(in the rows, 128 means zero)
Rows near named flat spaces through zero:
z225-z854: 130; 130; 154; 103; 201; 159; 118; 114; 98; 157; 147; 197; 116; 66; 98; 122; 116; 126; 191; 107; 111; 126; 140; 138
z54-z292: 144; 180; 81; 63; 124; 152; 135; 87; 160; 138; 105; 106; 144; 125; 116; 134; 92; 152; 102; 92; 126; 199; 89; 143
z910-z81: 110; 83; 129; 186; 118; 145; 112; 170; 170; 161; 134; 95; 110; 155; 154; 159; 136; 140; 126; 173; 169; 84; 87; 128
z225-z854: 130; 134; 89; 111; 150; 139; 97; 131; 114; 106; 142; 126; 133; 104; 121; 107; 110; 142; 109; 145; 62; 117; 142; 109
z910-z81: 107; 124; 174; 155; 117; 112; 148; 117; 111; 100; 60; 98; 143; 138; 122; 120; 164; 105; 155; 49; 140; 115; 160; 165
z54-z292: 136; 140; 118; 111; 115; 144; 120; 132; 143; 134; 153; 112; 125; 127; 112; 134; 95; 134; 105; 151; 124; 152; 120; 122
z54-z292: 137; 154; 165; 126; 140; 168; 138; 114; 121; 165; 105; 151; 108; 106; 158; 154; 182; 154; 167; 113; 141; 154; 115; 173
z726-z345: 106; 104; 110; 153; 125; 135; 113; 144; 160; 132; 93; 89; 147; 132; 137; 136; 143; 149; 129; 105; 132; 107; 107; 152
z910-z81: 116; 114; 92; 112; 123; 122; 108; 134; 149; 101; 125; 98; 167; 105; 117; 112; 127; 151; 115; 103; 90; 140; 135; 155
z54-z292: 143; 145; 100; 108; 111; 110; 129; 126; 129; 134; 125; 165; 160; 109; 157; 125; 184; 171; 121; 129; 106; 155; 128; 147
z54-z292: 141; 147; 158; 115; 163; 141; 111; 134; 78; 153; 149; 211; 132; 67; 93; 114; 138; 135; 165; 131; 85; 120; 169; 119
z726-z345: 137; 93; 170; 125; 150; 125; 142; 137; 125; 151; 223; 178; 89; 121; 116; 139; 90; 92; 156; 189; 177; 132; 127; 110
z570-z936: 127; 107; 148; 139; 89; 109; 141; 146; 156; 137; 156; 116; 137; 146; 113; 141; 115; 117; 118; 144; 175; 143; 123; 135
z910-z81: 145; 126; 113; 98; 162; 101; 139; 119; 117; 163; 170; 221; 135; 111; 106; 119; 101; 117; 147; 144; 151; 128; 118; 88
z225-z854: 126; 126; 156; 129; 123; 131; 154; 107; 130; 111; 121; 101; 104; 148; 156; 139; 144; 110; 140; 114; 157; 149; 125; 156
z910-z81: 112; 110; 139; 140; 140; 129; 124; 130; 128; 118; 106; 120; 141; 111; 133; 124; 156; 135; 153; 94; 119; 118; 139; 162
z726-z345: 121; 106; 122; 108; 170; 111; 143; 101; 117; 99; 140; 144; 122; 120; 143; 111; 127; 107; 156; 104; 129; 129; 133; 139
z726-z345: 137; 154; 162; 110; 146; 125; 137; 104; 71; 100; 121; 160; 122; 100; 118; 105; 148; 111; 152; 100; 88; 137; 181; 134
z910-z81: 124; 138; 114; 120; 124; 130; 123; 114; 112; 75; 109; 85; 128; 128; 151; 111; 147; 132; 111; 112; 78; 135; 152; 145
z726-z345: 116; 108; 108; 111; 132; 108; 128; 129; 160; 140; 118; 142; 179; 102; 107; 123; 133; 148; 147; 79; 141; 145; 117; 164
z225-z854: 134; 134; 120; 109; 163; 142; 135; 105; 119; 127; 140; 141; 100; 127; 147; 129; 118; 120; 139; 136; 128; 134; 114; 121
z225-z854: 118; 118; 107; 108; 155; 117; 129; 113; 139; 125; 111; 136; 153; 113; 109; 116; 112; 127; 145; 80; 130; 130; 120; 139
z570-z936: 122; 126; 83; 104; 135; 151; 84; 150; 157; 139; 143; 116; 166; 85; 84; 120; 90; 166; 111; 127; 81; 138; 121; 135
z523-z622: 136; 160; 159; 83; 146; 162; 127; 106; 113; 132; 136; 139; 131; 79; 80; 124; 102; 127; 153; 90; 105; 178; 152; 160
z225-z854: 132; 130; 189; 174; 70; 104; 143; 155; 102; 127; 123; 133; 126; 150; 130; 135; 171; 113; 123; 148; 147; 113; 167; 124
z570-z936: 132; 119; 100; 101; 126; 131; 116; 133; 153; 125; 171; 120; 139; 114; 114; 126; 96; 140; 111; 149; 119; 154; 118; 131
z523-z622: 121; 102; 137; 135; 118; 111; 122; 150; 138; 131; 155; 137; 148; 116; 103; 124; 119; 125; 132; 134; 135; 123; 140; 132
z523-z622: 133; 129; 111; 132; 105; 127; 124; 140; 147; 142; 133; 124; 136; 136; 143; 139; 142; 150; 110; 150; 134; 136; 111; 129
z570-z936: 139; 153; 146; 147; 127; 149; 131; 128; 110; 155; 105; 149; 104; 132; 164; 146; 175; 145; 138; 145; 130; 120; 120; 128
z726-z345: 131; 117; 132; 130; 122; 127; 132; 135; 139; 137; 151; 137; 124; 126; 146; 138; 144; 137; 132; 149; 143; 139; 119; 140
z726-z345: 141; 149; 127; 111; 132; 126; 147; 102; 115; 115; 140; 122; 95; 161; 123; 125; 80; 90; 109; 144; 145; 136; 122; 87
z570-z936: 122; 108; 111; 144; 154; 123; 115; 136; 113; 119; 126; 146; 125; 117; 163; 119; 166; 142; 141; 140; 100; 93; 132; 127
z225-z854: 136; 130; 107; 143; 105; 116; 113; 156; 135; 153; 141; 147; 141; 137; 117; 130; 119; 141; 100; 169; 128; 108; 120; 89
z54-z292: 120; 131; 136; 148; 113; 136; 113; 149; 136; 147; 104; 117; 146; 124; 96; 132; 119; 135; 125; 115; 128; 111; 130; 126
z523-z622: 124; 133; 162; 97; 156; 145; 137; 97; 101; 81; 143; 105; 107; 105; 109; 111; 102; 95; 150; 95; 102; 156; 165; 155
z570-z936: 138; 137; 127; 122; 120; 145; 123; 134; 137; 146; 148; 133; 120; 121; 138; 141; 134; 147; 122; 157; 128; 146; 117; 134
z726-z345: 145; 149; 124; 131; 122; 135; 108; 148; 102; 143; 157; 160; 118; 120; 111; 123; 112; 132; 106; 182; 96; 111; 145; 79
z570-z936: 114; 98; 107; 138; 114; 83; 135; 140; 156; 135; 110; 139; 178; 135; 114; 121; 136; 132; 131; 94; 158; 116; 118; 135
z523-z622: 129; 142; 158; 131; 114; 139; 123; 139; 124; 153; 109; 150; 153; 94; 111; 135; 165; 153; 151; 101; 121; 144; 145; 164
z910-z81: 148; 155; 119; 105; 154; 118; 142; 99; 85; 116; 137; 172; 103; 133; 144; 113; 125; 110; 127; 143; 111; 126; 139; 89
z54-z292: 139; 189; 104; 70; 147; 174; 122; 93; 148; 166; 86; 125; 144; 103; 74; 135; 72; 148; 127; 69; 122; 180; 97; 137
z225-z854: 128; 142; 134; 144; 100; 155; 94; 160; 125; 131; 126; 105; 139; 106; 114; 130; 143; 160; 108; 149; 79; 124; 150; 137
z726-z345: 128; 110; 127; 128; 111; 125; 140; 135; 169; 153; 152; 119; 126; 146; 130; 150; 110; 128; 123; 146; 183; 148; 93; 136
z523-z622: 103; 78; 121; 133; 151; 124; 101; 153; 146; 117; 150; 119; 157; 92; 94; 113; 108; 131; 148; 111; 109; 108; 142; 150
z225-z854: 122; 97; 108; 110; 139; 126; 126; 130; 162; 124; 174; 113; 128; 127; 119; 130; 85; 121; 124; 144; 148; 143; 106; 133
z523-z622: 129; 131; 162; 95; 147; 136; 139; 104; 104; 90; 161; 118; 111; 108; 94; 111; 86; 90; 144; 108; 114; 159; 165; 141
z523-z622: 113; 101; 114; 161; 135; 112; 125; 139; 133; 122; 105; 118; 130; 148; 152; 126; 147; 126; 130; 126; 135; 84; 118; 119
z910-z81: 111; 129; 142; 167; 111; 143; 120; 148; 154; 169; 67; 101; 144; 144; 100; 148; 122; 135; 133; 93; 162; 100; 105; 131
z225-z854: 124; 125; 88; 104; 146; 134; 108; 116; 117; 66; 144; 86; 123; 119; 141; 102; 111; 129; 103; 135; 60; 131; 147; 126
z570-z936: 108; 109; 126; 173; 143; 115; 116; 140; 106; 105; 93; 105; 117; 157; 122; 112; 112; 96; 122; 123; 116; 53; 142; 84
z523-z622: 109; 112; 89; 136; 156; 152; 103; 131; 152; 127; 93; 95; 137; 117; 149; 130; 141; 158; 134; 105; 105; 107; 101; 151
z570-z936: 137; 142; 154; 114; 131; 143; 138; 114; 114; 122; 141; 131; 108; 118; 138; 133; 139; 124; 140; 131; 125; 155; 139; 147
z54-z292: 131; 139; 93; 100; 143; 140; 129; 110; 154; 144; 122; 123; 131; 132; 124; 134; 98; 137; 121; 116; 141; 148; 91; 125
z910-z81: 125; 111; 165; 131; 128; 116; 146; 124; 118; 115; 143; 137; 122; 122; 135; 128; 149; 112; 153; 119; 145; 138; 147; 154
z54-z292: 124; 114; 130; 140; 124; 103; 124; 139; 111; 110; 134; 139; 140; 126; 122; 112; 135; 118; 126; 131; 112; 106; 154; 115
z570-z936: 133; 139; 155; 147; 111; 147; 128; 138; 123; 141; 131; 115; 103; 142; 129; 143; 125; 122; 121; 154; 139; 123; 128; 118
z910-z81: 137; 138; 148; 134; 137; 166; 123; 127; 113; 129; 147; 120; 84; 123; 166; 143; 151; 137; 133; 169; 112; 134; 127; 138
z523-z622: 118; 116; 145; 130; 130; 125; 131; 132; 140; 140; 122; 128; 143; 120; 94; 129; 108; 118; 145; 99; 151; 128; 129; 139
z726-z345: 115; 114; 138; 133; 110; 126; 128; 140; 160; 145; 103; 119; 169; 108; 117; 138; 158; 154; 148; 83; 146; 147; 122; 183
z54-z292: 138; 125; 94; 100; 145; 132; 135; 112; 148; 134; 159; 138; 113; 133; 158; 136; 118; 137; 122; 154; 142; 152; 92; 126
143; 179; 144; 89; 123; 168; 133; 102; 126; 138; 116; 116; 120; 110; 110; 138; 115; 139; 127; 105; 117; 186; 128; 153 : z54-z292
131; 108; 150; 133; 116; 141; 120; 149; 135; 125; 185; 121; 112; 114; 139; 138; 136; 134; 129; 176; 126; 144; 137; 148 : z570-z936
147; 176; 147; 106; 121; 170; 130; 114; 121; 151; 127; 128; 106; 119; 124; 145; 123; 140; 124; 137; 123; 169; 122; 136 : z570-z936
124; 121; 139; 147; 118; 92; 142; 126; 102; 104; 96; 148; 147; 128; 163; 115; 202; 133; 144; 101; 117; 113; 156; 148 : z54-z292
148; 164; 117; 106; 138; 159; 119; 119; 114; 143; 145; 143; 103; 120; 135; 134; 116; 141; 114; 163; 104; 144; 120; 107 : z910-z81
153; 196; 124; 112; 147; 155; 131; 102; 91; 164; 83; 177; 111; 123; 139; 134; 148; 146; 132; 122; 109; 131; 119; 101 : z523-z622
130; 137; 117; 150; 87; 150; 107; 170; 183; 210; 111; 130; 159; 129; 101; 164; 125; 175; 111; 145; 166; 131; 81; 129 : z225-z854
122; 122; 173; 172; 88; 145; 107; 174; 127; 143; 135; 105; 128; 124; 99; 140; 131; 132; 119; 156; 123; 108; 153; 129 : z54-z292
145; 153; 117; 116; 163; 127; 118; 123; 85; 146; 137; 197; 120; 110; 109; 111; 111; 122; 133; 147; 97; 101; 142; 73 : z523-z622
122; 150; 94; 109; 118; 126; 115; 128; 156; 152; 80; 119; 181; 119; 66; 122; 86; 144; 113; 71; 127; 136; 112; 122 : z570-z936
150; 161; 95; 126; 161; 117; 147; 89; 75; 102; 120; 149; 63; 186; 182; 115; 112; 89; 100; 174; 116; 88; 117; 38 : z523-z622
128; 157; 106; 85; 161; 178; 120; 96; 147; 135; 108; 97; 120; 109; 112; 134; 88; 141; 132; 91; 113; 166; 100; 150 : z523-z622
144; 157; 169; 142; 132; 124; 163; 99; 78; 120; 104; 154; 81; 158; 176; 134; 173; 101; 144; 133; 145; 121; 141; 114 : z225-z854
129; 134; 133; 127; 131; 131; 127; 128; 124; 135; 133; 127; 120; 137; 96; 126; 84; 106; 121; 132; 137; 119; 129; 99 : z726-z345
135; 160; 122; 129; 166; 151; 105; 125; 84; 146; 91; 180; 130; 88; 137; 118; 173; 159; 152; 115; 69; 101; 145; 122 : z523-z622
108; 126; 119; 140; 183; 142; 130; 102; 119; 129; 60; 116; 115; 140; 128; 123; 113; 108; 157; 68; 135; 84; 109; 118 : z523-z622
133; 115; 141; 93; 125; 121; 130; 127; 129; 100; 204; 123; 125; 111; 86; 114; 69; 100; 119; 150; 122; 165; 154; 126 : z523-z622
126; 133; 139; 131; 116; 154; 127; 131; 151; 146; 117; 102; 123; 128; 134; 149; 135; 144; 131; 123; 144; 148; 109; 157 : z225-z854
126; 130; 137; 144; 100; 136; 111; 153; 133; 131; 129; 110; 140; 121; 116; 132; 137; 144; 114; 141; 111; 127; 141; 136 : z225-z854
118; 141; 127; 134; 150; 143; 111; 125; 107; 122; 86; 123; 136; 110; 109; 115; 129; 131; 139; 91; 90; 103; 145; 127 : z570-z936
139; 149; 142; 102; 141; 128; 151; 93; 101; 105; 122; 143; 114; 120; 156; 122; 159; 123; 145; 107; 118; 159; 143; 151 : z54-z292
156; 179; 175; 86; 90; 140; 164; 97; 118; 127; 152; 123; 106; 136; 112; 141; 109; 108; 117; 130; 154; 209; 141; 142 : z523-z622
154; 167; 110; 109; 145; 167; 116; 120; 110; 148; 154; 148; 85; 126; 150; 138; 115; 143; 109; 189; 101; 137; 111; 92 : z910-z81
135; 120; 154; 123; 138; 123; 144; 117; 106; 111; 160; 147; 103; 124; 153; 126; 149; 113; 145; 146; 130; 139; 145; 138 : z910-z81
132; 144; 132; 110; 139; 120; 133; 110; 101; 109; 115; 147; 138; 110; 123; 111; 142; 125; 139; 99; 101; 138; 154; 136 : z726-z345
136; 151; 176; 122; 137; 154; 126; 124; 93; 132; 135; 146; 111; 99; 105; 127; 129; 120; 150; 124; 107; 139; 162; 137 : z54-z292
143; 158; 130; 122; 147; 164; 138; 106; 122; 152; 119; 136; 83; 141; 168; 150; 140; 135; 134; 149; 141; 139; 96; 123 : z225-z854
105; 94; 103; 160; 146; 130; 113; 133; 130; 88; 98; 82; 122; 137; 187; 121; 177; 142; 131; 122; 96; 88; 125; 152 : z523-z622

Rows near named flat spaces through zero:
z117-z630: 93; 124; 188; 161; 133; 127; 95; 147; 119; 145; 96; 182; 97; 90; 173; 141; 99; 121; 146; 161; 146; 166; 127; 105
z682-z939: 125; 133; 129; 156; 78; 72; 125; 111; 171; 143; 129; 112; 139; 109; 116; 104; 145; 113; 142; 115; 102; 115; 123; 127
z741-z643: 89; 106; 129; 138; 78; 108; 118; 98; 110; 93; 90; 89; 115; 138; 173; 132; 124; 133; 132; 141; 125; 122; 138; 119
z682-z939: 145; 132; 153; 158; 129; 160; 124; 105; 126; 159; 79; 163; 138; 130; 150; 139; 152; 103; 179; 166; 108; 130; 127; 144
z741-z643: 154; 119; 118; 149; 100; 122; 131; 104; 129; 150; 106; 104; 145; 133; 130; 141; 146; 93; 144; 129; 109; 113; 132; 138
z805-z400: 176; 184; 121; 105; 169; 141; 96; 111; 139; 116; 90; 157; 124; 163; 94; 73; 149; 127; 175; 114; 106; 106; 120; 164
z117-z630: 87; 148; 162; 157; 110; 128; 108; 92; 122; 99; 99; 158; 110; 113; 164; 123; 124; 148; 159; 136; 132; 147; 130; 116
z117-z630: 116; 122; 131; 118; 122; 85; 110; 157; 144; 127; 120; 115; 114; 136; 124; 109; 111; 130; 115; 134; 125; 125; 127; 120
z741-z643: 138; 134; 121; 152; 110; 119; 133; 107; 126; 136; 159; 121; 135; 93; 115; 146; 124; 112; 117; 88; 137; 136; 128; 116
z370-z474: 110; 119; 90; 125; 124; 159; 151; 95; 134; 126; 147; 158; 116; 101; 108; 125; 123; 162; 139; 165; 98; 159; 110; 126
z805-z400: 194; 134; 111; 106; 174; 178; 141; 139; 125; 164; 114; 142; 152; 159; 101; 126; 158; 102; 149; 143; 110; 106; 123; 166
z805-z400: 102; 114; 154; 131; 144; 135; 104; 154; 99; 127; 117; 151; 94; 105; 158; 147; 86; 129; 114; 145; 155; 160; 130; 104
z682-z939: 149; 133; 115; 109; 168; 149; 159; 159; 153; 156; 171; 153; 149; 135; 86; 127; 139; 142; 116; 138; 121; 131; 118; 138
z117-z630: 111; 160; 156; 145; 142; 83; 145; 164; 206; 157; 178; 174; 152; 123; 83; 106; 138; 160; 125; 132; 115; 141; 116; 118
z805-z400: 111; 143; 121; 122; 125; 123; 106; 107; 121; 97; 114; 136; 102; 124; 129; 107; 113; 148; 138; 124; 125; 138; 124; 123
z682-z939: 127; 158; 96; 139; 148; 158; 201; 97; 163; 125; 218; 147; 185; 147; 65; 163; 156; 186; 110; 113; 117; 146; 125; 124
z805-z400: 103; 138; 124; 117; 130; 144; 141; 113; 137; 104; 144; 149; 122; 118; 126; 105; 137; 164; 139; 135; 122; 133; 119; 132
z370-z474: 132; 150; 206; 157; 143; 169; 136; 141; 144; 166; 137; 204; 144; 64; 162; 108; 173; 104; 177; 121; 149; 120; 118; 147
z805-z400: 93; 93; 131; 147; 94; 111; 114; 115; 124; 131; 56; 118; 111; 158; 167; 145; 113; 131; 148; 208; 96; 144; 132; 118
z370-z474: 118; 141; 133; 151; 132; 97; 116; 129; 132; 125; 127; 125; 130; 156; 115; 163; 99; 140; 109; 127; 133; 154; 139; 101
z682-z939: 123; 122; 104; 97; 142; 146; 115; 121; 75; 78; 128; 94; 105; 145; 140; 142; 98; 141; 96; 100; 158; 130; 140; 119
z117-z630: 37; 156; 184; 157; 104; 119; 148; 99; 150; 67; 130; 149; 145; 154; 175; 131; 149; 203; 144; 143; 142; 137; 141; 109
z117-z630: 137; 135; 146; 107; 170; 106; 117; 192; 145; 143; 132; 135; 130; 162; 110; 123; 113; 132; 105; 134; 140; 126; 131; 125
z370-z474: 131; 133; 114; 145; 126; 130; 143; 111; 132; 135; 151; 130; 141; 126; 108; 154; 123; 135; 118; 122; 124; 145; 129; 117
z117-z630: 118; 160; 148; 151; 120; 84; 81; 120; 157; 133; 104; 171; 95; 96; 115; 88; 107; 127; 158; 126; 112; 150; 115; 117
z370-z474: 120; 138; 165; 125; 146; 132; 102; 149; 125; 127; 103; 159; 109; 119; 151; 108; 123; 125; 146; 136; 141; 129; 126; 131
z741-z643: 107; 104; 129; 126; 71; 108; 111; 102; 125; 109; 71; 95; 110; 122; 174; 89; 148; 113; 161; 149; 105; 98; 126; 143
z805-z400: 139; 176; 150; 127; 136; 106; 143; 139; 167; 119; 197; 135; 159; 106; 97; 94; 160; 137; 119; 47; 153; 101; 126; 135
z117-z630: 128; 145; 147; 130; 144; 119; 96; 136; 125; 124; 103; 149; 108; 131; 132; 117; 111; 126; 139; 129; 133; 138; 128; 124
z741-z643: 98; 109; 125; 135; 83; 109; 115; 109; 138; 125; 109; 133; 98; 79; 149; 91; 126; 126; 151; 149; 107; 132; 113; 127
z370-z474: 143; 137; 153; 143; 161; 152; 103; 146; 100; 151; 144; 174; 104; 72; 130; 149; 94; 104; 121; 104; 163; 162; 124; 111
z805-z400: 158; 150; 149; 130; 147; 123; 114; 140; 150; 149; 87; 144; 143; 166; 121; 109; 153; 111; 162; 144; 109; 107; 129; 151
z741-z643: 155; 126; 121; 143; 118; 126; 131; 119; 140; 161; 129; 133; 137; 107; 113; 127; 140; 100; 142; 126; 112; 125; 121; 136
z741-z643: 104; 121; 127; 147; 97; 113; 127; 103; 112; 105; 131; 101; 126; 122; 147; 152; 115; 132; 113; 110; 141; 136; 139; 108
z682-z939: 142; 141; 128; 107; 164; 154; 118; 138; 107; 115; 125; 140; 119; 141; 125; 126; 120; 133; 125; 118; 144; 129; 130; 134
z682-z939: 116; 94; 102; 150; 78; 132; 143; 81; 104; 122; 107; 85; 134; 132; 153; 166; 129; 117; 128; 146; 113; 130; 137; 120
z117-z630: 115; 138; 142; 140; 127; 133; 132; 118; 133; 123; 130; 144; 132; 124; 134; 130; 133; 140; 138; 130; 130; 135; 128; 125
z682-z939: 150; 108; 101; 105; 105; 90; 96; 138; 116; 125; 103; 78; 103; 124; 126; 99; 113; 92; 116; 108; 123; 103; 127; 134
z741-z643: 148; 122; 144; 134; 144; 131; 127; 157; 145; 173; 118; 154; 133; 122; 122; 126; 135; 106; 141; 155; 117; 129; 121; 136
z805-z400: 120; 144; 161; 139; 129; 106; 119; 143; 149; 132; 122; 140; 135; 133; 135; 116; 136; 128; 137; 124; 133; 122; 130; 127
z370-z474: 133; 125; 195; 129; 131; 125; 106; 174; 128; 149; 106; 143; 123; 96; 176; 99; 148; 86; 147; 115; 158; 98; 130; 142
z370-z474: 142; 140; 176; 139; 136; 113; 110; 157; 126; 140; 117; 125; 139; 130; 151; 130; 137; 96; 129; 98; 157; 107; 140; 130
z741-z643: 123; 141; 133; 127; 119; 119; 124; 122; 121; 108; 162; 120; 123; 92; 128; 117; 125; 127; 114; 73; 154; 123; 128; 121
z682-z939: 158; 118; 138; 127; 138; 129; 120; 155; 148; 178; 102; 149; 129; 121; 123; 108; 142; 94; 153; 161; 106; 117; 117; 147
z370-z474: 105; 109; 124; 131; 117; 128; 131; 131; 134; 138; 131; 145; 110; 99; 133; 124; 115; 137; 130; 158; 117; 148; 118; 119
116; 116; 124; 130; 106; 124; 148; 122; 146; 133; 132; 122; 139; 125; 132; 119; 148; 134; 136; 145; 112; 118; 124; 134 : z370-z474
120; 133; 118; 113; 124; 107; 132; 132; 140; 107; 133; 103; 135; 157; 119; 115; 133; 146; 117; 120; 125; 113; 132; 130 : z117-z630
161; 142; 104; 130; 159; 149; 146; 122; 131; 145; 145; 135; 152; 159; 88; 159; 129; 132; 121; 129; 118; 138; 130; 131 : z741-z643
123; 127; 99; 122; 123; 113; 130; 115; 128; 111; 126; 105; 128; 160; 110; 139; 114; 146; 114; 135; 115; 135; 132; 120 : z370-z474
190; 118; 78; 119; 128; 139; 136; 112; 110; 148; 127; 84; 146; 148; 96; 148; 136; 88; 118; 106; 114; 108; 132; 145 : z805-z400
115; 141; 145; 127; 144; 133; 127; 137; 129; 117; 140; 147; 126; 127; 131; 127; 124; 145; 125; 122; 142; 136; 129; 122 : z682-z939
121; 133; 142; 138; 123; 106; 98; 128; 126; 124; 89; 129; 112; 141; 141; 124; 114; 122; 140; 140; 124; 133; 132; 122 : z805-z400
118; 118; 165; 138; 111; 110; 116; 145; 114; 123; 113; 103; 131; 128; 169; 137; 131; 105; 120; 108; 156; 109; 142; 123 : z741-z643
144; 118; 140; 155; 94; 110; 124; 117; 124; 148; 118; 101; 141; 110; 145; 141; 141; 84; 133; 105; 132; 111; 135; 129 : z741-z643
139; 152; 106; 110; 139; 144; 128; 103; 132; 106; 130; 138; 125; 134; 106; 97; 141; 146; 146; 116; 114; 120; 120; 145 : z805-z400
117; 112; 111; 144; 93; 166; 166; 75; 111; 116; 144; 114; 147; 108; 147; 150; 155; 132; 138; 126; 123; 125; 129; 133 : z117-z630
104; 112; 127; 173; 81; 104; 129; 96; 118; 131; 139; 110; 126; 95; 142; 171; 106; 117; 113; 116; 134; 155; 135; 96 : z741-z643
107; 103; 158; 168; 90; 95; 148; 146; 157; 169; 150; 127; 147; 93; 143; 150; 136; 109; 119; 139; 129; 134; 129; 110 : z370-z474
149; 143; 116; 118; 148; 163; 133; 111; 114; 122; 139; 143; 129; 120; 116; 124; 136; 129; 137; 111; 132; 127; 124; 140 : z370-z474
142; 129; 108; 148; 111; 126; 136; 100; 128; 138; 140; 118; 139; 118; 111; 148; 129; 116; 127; 114; 119; 135; 128; 123 : z741-z643
126; 109; 156; 133; 146; 139; 114; 164; 110; 153; 113; 147; 113; 115; 153; 149; 107; 109; 121; 151; 146; 144; 130; 118 : z117-z630
185; 133; 64; 113; 137; 147; 156; 102; 134; 145; 149; 103; 157; 153; 70; 134; 149; 117; 126; 114; 97; 112; 123; 151 : z682-z939
123; 145; 125; 134; 115; 111; 120; 108; 130; 106; 133; 116; 128; 128; 124; 121; 127; 135; 127; 99; 132; 125; 131; 123 : z682-z939
99; 130; 141; 91; 153; 135; 116; 163; 142; 113; 127; 169; 94; 110; 134; 71; 121; 161; 139; 157; 127; 132; 111; 136 : z741-z643
130; 144; 151; 106; 174; 121; 117; 175; 131; 119; 122; 133; 132; 179; 124; 128; 119; 144; 111; 130; 147; 122; 138; 128 : z117-z630
122; 96; 127; 134; 100; 80; 148; 169; 184; 182; 151; 123; 140; 102; 109; 109; 139; 114; 119; 158; 100; 121; 114; 127 : z682-z939
125; 118; 132; 141; 124; 126; 129; 130; 129; 142; 115; 129; 131; 136; 133; 146; 123; 123; 129; 151; 121; 137; 130; 122 : z741-z643
124; 135; 132; 113; 140; 116; 118; 143; 127; 111; 118; 117; 126; 159; 129; 121; 123; 139; 120; 125; 135; 120; 134; 128 : z117-z630
137; 147; 125; 106; 136; 108; 92; 132; 111; 95; 120; 110; 104; 131; 126; 100; 111; 124; 119; 84; 147; 115; 131; 128 : z682-z939
140; 119; 124; 159; 116; 122; 133; 122; 143; 172; 138; 147; 132; 94; 111; 147; 122; 106; 134; 141; 111; 150; 120; 119 : z741-z643
